Below is a small trained network, with its code and all its weights. Each question gives an input and a class and asks what happens when units are switched off, that is, made to give their printed mean instead of their output.

import numpy as np


def w(rows, s, z=0):
    codes = np.array(rows[::2]) - 128.0
    scale = np.full(codes.shape[1], s)
    scale[-1] = z or s
    return codes * scale


def f(y):
    return np.maximum(y, 0)


def log_softmax(a):
    a = a - a.max(-1, keepdims=True)
    return a - np.log(np.exp(a).sum(-1, keepdims=True))


def net(x, mask):
    res = np.array(x, float).reshape(1, 6) / 4 @ E
    y = f(res @ A[0][:, :-1].T + A[0][:, -1])
    res = res + np.where(mask, y, B[0][:, -1]) @ B[0][:, :-1]
    return log_softmax(res[-1] @ U[:, :-1].T + U[:, -1])


A, B = {}, {}
E = w([
[130,124,126,125,129,135,130,128,127],'x0',
[195,93,255,104,65,100,100,232,54],'x1',
[51,152,204,100,237,160,43,213,207],'x2',
[134,147,116,127,135,96,165,160,152],'x3',
[74,63,69,156,51,205,156,195,184],'x4',
[222,217,133,213,78,199,69,151,173],'x5',
],0.0057)
A[0] = w([
[179,215,116,153,115,146,158,160,158,33],'neuron 0',
[211,145,87,193,61,103,223,87,116,73],'neuron 1',
[82,65,139,83,136,77,172,134,113,37],'neuron 2',
[81,73,107,156,76,120,191,194,131,96],'neuron 3',
[84,85,58,141,107,202,126,162,172,195],'neuron 4',
[128,165,180,121,208,122,57,77,97,140],'neuron 5',
[196,197,132,180,88,159,103,136,165,23],'neuron 6',
[70,64,101,60,174,75,168,120,130,49],'neuron 7',
[162,158,151,149,128,60,111,60,95,146],'neuron 8',
[90,177,26,157,186,113,191,65,150,24],'neuron 9',
[129,122,172,135,111,101,103,170,125,181],'neuron 10',
[189,185,118,174,103,177,73,110,173,3],'neuron 11',
[87,163,67,129,180,144,111,77,204,64],'neuron 12',
[176,187,152,83,179,48,126,94,94,246],'neuron 13',
[87,50,131,65,137,69,181,100,96,48],'neuron 14',
[210,78,238,91,63,81,133,255,36,116],'neuron 15',
[62,74,124,89,150,86,174,104,102,24],'neuron 16',
[153,184,133,146,183,41,173,100,157,137],'neuron 17',
[52,175,190,110,246,170,64,183,201,77],'neuron 18',
[97,74,146,141,103,179,128,173,168,185],'neuron 19',
[174,113,79,126,57,110,200,12,48,97],'neuron 20',
],0.007,0.0043)
B[0] = w([
[18,204,218,189,183,154,65,194,61,149],'neuron 0',
[124,69,218,40,174,113,87,213,155,199],'neuron 1',
[83,199,201,199,193,173,45,165,76,157],'neuron 2',
[50,181,152,101,72,179,165,102,196,160],'neuron 3',
[108,192,169,128,35,172,211,131,154,189],'neuron 4',
[82,188,165,117,30,167,226,129,175,196],'neuron 5',
[40,172,217,202,182,164,51,175,23,164],'neuron 6',
[73,196,230,191,131,138,41,175,70,169],'neuron 7',
[40,132,165,115,46,184,205,130,150,187],'neuron 8',
[133,133,65,90,238,237,36,32,200,179],'neuron 9',
[139,162,120,126,125,89,121,67,160,179],'neuron 10',
[42,186,228,190,179,164,45,224,15,159],'neuron 11',
[164,120,105,70,196,203,68,91,155,176],'neuron 12',
[57,202,163,124,46,180,205,118,147,233],'neuron 13',
[118,191,207,186,146,143,44,197,71,173],'neuron 14',
[113,163,29,90,235,254,50,9,226,254],'neuron 15',
[86,195,235,211,163,179,39,203,55,159],'neuron 16',
[84,179,146,112,50,191,182,105,155,173],'neuron 17',
[234,15,200,23,128,79,163,246,157,221],'neuron 18',
[83,184,134,117,73,163,191,78,154,176],'neuron 19',
[212,43,207,30,170,77,141,237,179,225],'neuron 20',
],0.0059,0.0087)
U = w([
[94,157,171,204,173,142,42,187,20,30],'0',
[215,39,164,55,153,102,138,212,157,91],'1',
[153,137,65,96,215,179,53,16,179,51],'2',
[76,162,136,123,19,154,225,97,138,32],'3',
[124,127,129,132,118,139,142,118,120,251],'4',
[119,129,127,128,110,127,137,108,128,241],'5',
[227,135,86,177,103,59,159,76,103,114],'6',
[254,14,3,243,98,7,178,21,19,2],'7',
],0.0084,0.0075)

Each question gives the input, the list of numbers given to net, and the class t.
The units are the neurons (one row each of A and B). Each row of codes is followed by its name. A weight is (code - 128) times the scale printed after its matrix; where a second scale follows, it is the last column's (A, B and U).
mask holds one flag per neuron, in row order. A switched-off neuron (its flag False) gives its mean, the last column of its row in B, instead of its output. The means were averaged over made-up inputs and are rounded, as every weight is.
A unit's drop is (log p(t) with every unit on - log p(t) with that unit switched off) / (log p(t) with every unit on - log p(t) with every unit switched off).
The circuit of an input: a set's keep is (log p(t) with only the set's units on - log p(t) with every unit switched off) / (log p(t) with every unit on - log p(t) with every unit switched off). Starting from the 12 units with the biggest drops (on a tie, the unit counted first), units are removed one at a time, each time the one whose removal leaves the highest keep (on an exact tie, the one counted first), for as long as the keep stays at least 0.8.
units of the circuit, in order: the units of the circuit, biggest drop first
unit that matters most: the unit with the biggest drop
k most important neurons: the k neurons with the biggest drops, biggest first
drop when u is switched off: that unit's drop, to one decimal
input [2,-5,6,-5,-6,4], class 1: unit that matters most => neuron 18
input [6,8,7,-5,3,-3], class 2: 2 most important neurons => [neuron 15; neuron 20]
input [-4,-3,-6,4,5,0], class 1: units of the circuit, in order => [neuron 20; neuron 1]
input [-3,-1,-7,5,4,2], class 1: units of the circuit, in order => [neuron 20; neuron 1]
input [5,7,3,-2,-8,-4], class 3: units of the circuit, in order => [neuron 13; neuron 5]
input [6,1,4,-4,-6,5], class 3: units of the circuit, in order => [neuron 5; neuron 13]
input [6,-8,6,6,-6,8], class 0: 2 most important neurons => [neuron 11; neuron 15]
input [-2,-7,-7,0,0,1], class 1: 2 most important neurons => [neuron 20; neuron 15]
input [-8,-5,-3,-1,-8,-7], class 3: 2 most important neurons => [neuron 13; neuron 17]
input [-4,-5,-5,-3,-8,7], class 3: 3 most important neurons => [neuron 8; neuron 13; neuron 17]
input [4,3,-7,-2,4,8], class 0: units of the circuit, in order => [neuron 6; neuron 11]
input [3,0,-4,3,1,-3], class 1: units of the circuit, in order => [neuron 20; neuron 15]
input [7,-1,3,-2,-8,6], class 3: 2 most important neurons => [neuron 5; neuron 13]
input [-8,0,4,2,-3,8], class 0: units of the circuit, in order => [neuron 11]
input [1,6,-7,-6,-2,-1], class 1: 3 most important neurons => [neuron 20; neuron 1; neuron 9]
input [-7,5,-6,6,-7,1], class 3: 3 most important neurons => [neuron 13; neuron 8; neuron 18]
input [-1,6,-2,-2,-6,4], class 2: 2 most important neurons => [neuron 15; neuron 4]
input [5,-4,-7,3,1,5], class 1: 2 most important neurons => [neuron 20; neuron 1]
input [2,-8,-3,7,-6,-8], class 0: 2 most important neurons => [neuron 7; neuron 16]
input [-2,0,0,-4,8,-4], class 3: unit that matters most => neuron 4
input [0,1,3,5,-1,-6], class 0: drop when neuron 8 is switched off => 0.0
input [6,7,0,3,-4,1], class 2: drop when neuron 15 is switched off => 0.9
input [2,8,-2,-2,7,-7], class 2: drop when neuron 15 is switched off => 1.0
input [2,6,1,4,3,-4], class 2: drop when neuron 15 is switched off => 0.6
input [0,-4,3,-5,3,5], class 0: 2 most important neurons => [neuron 11; neuron 15]
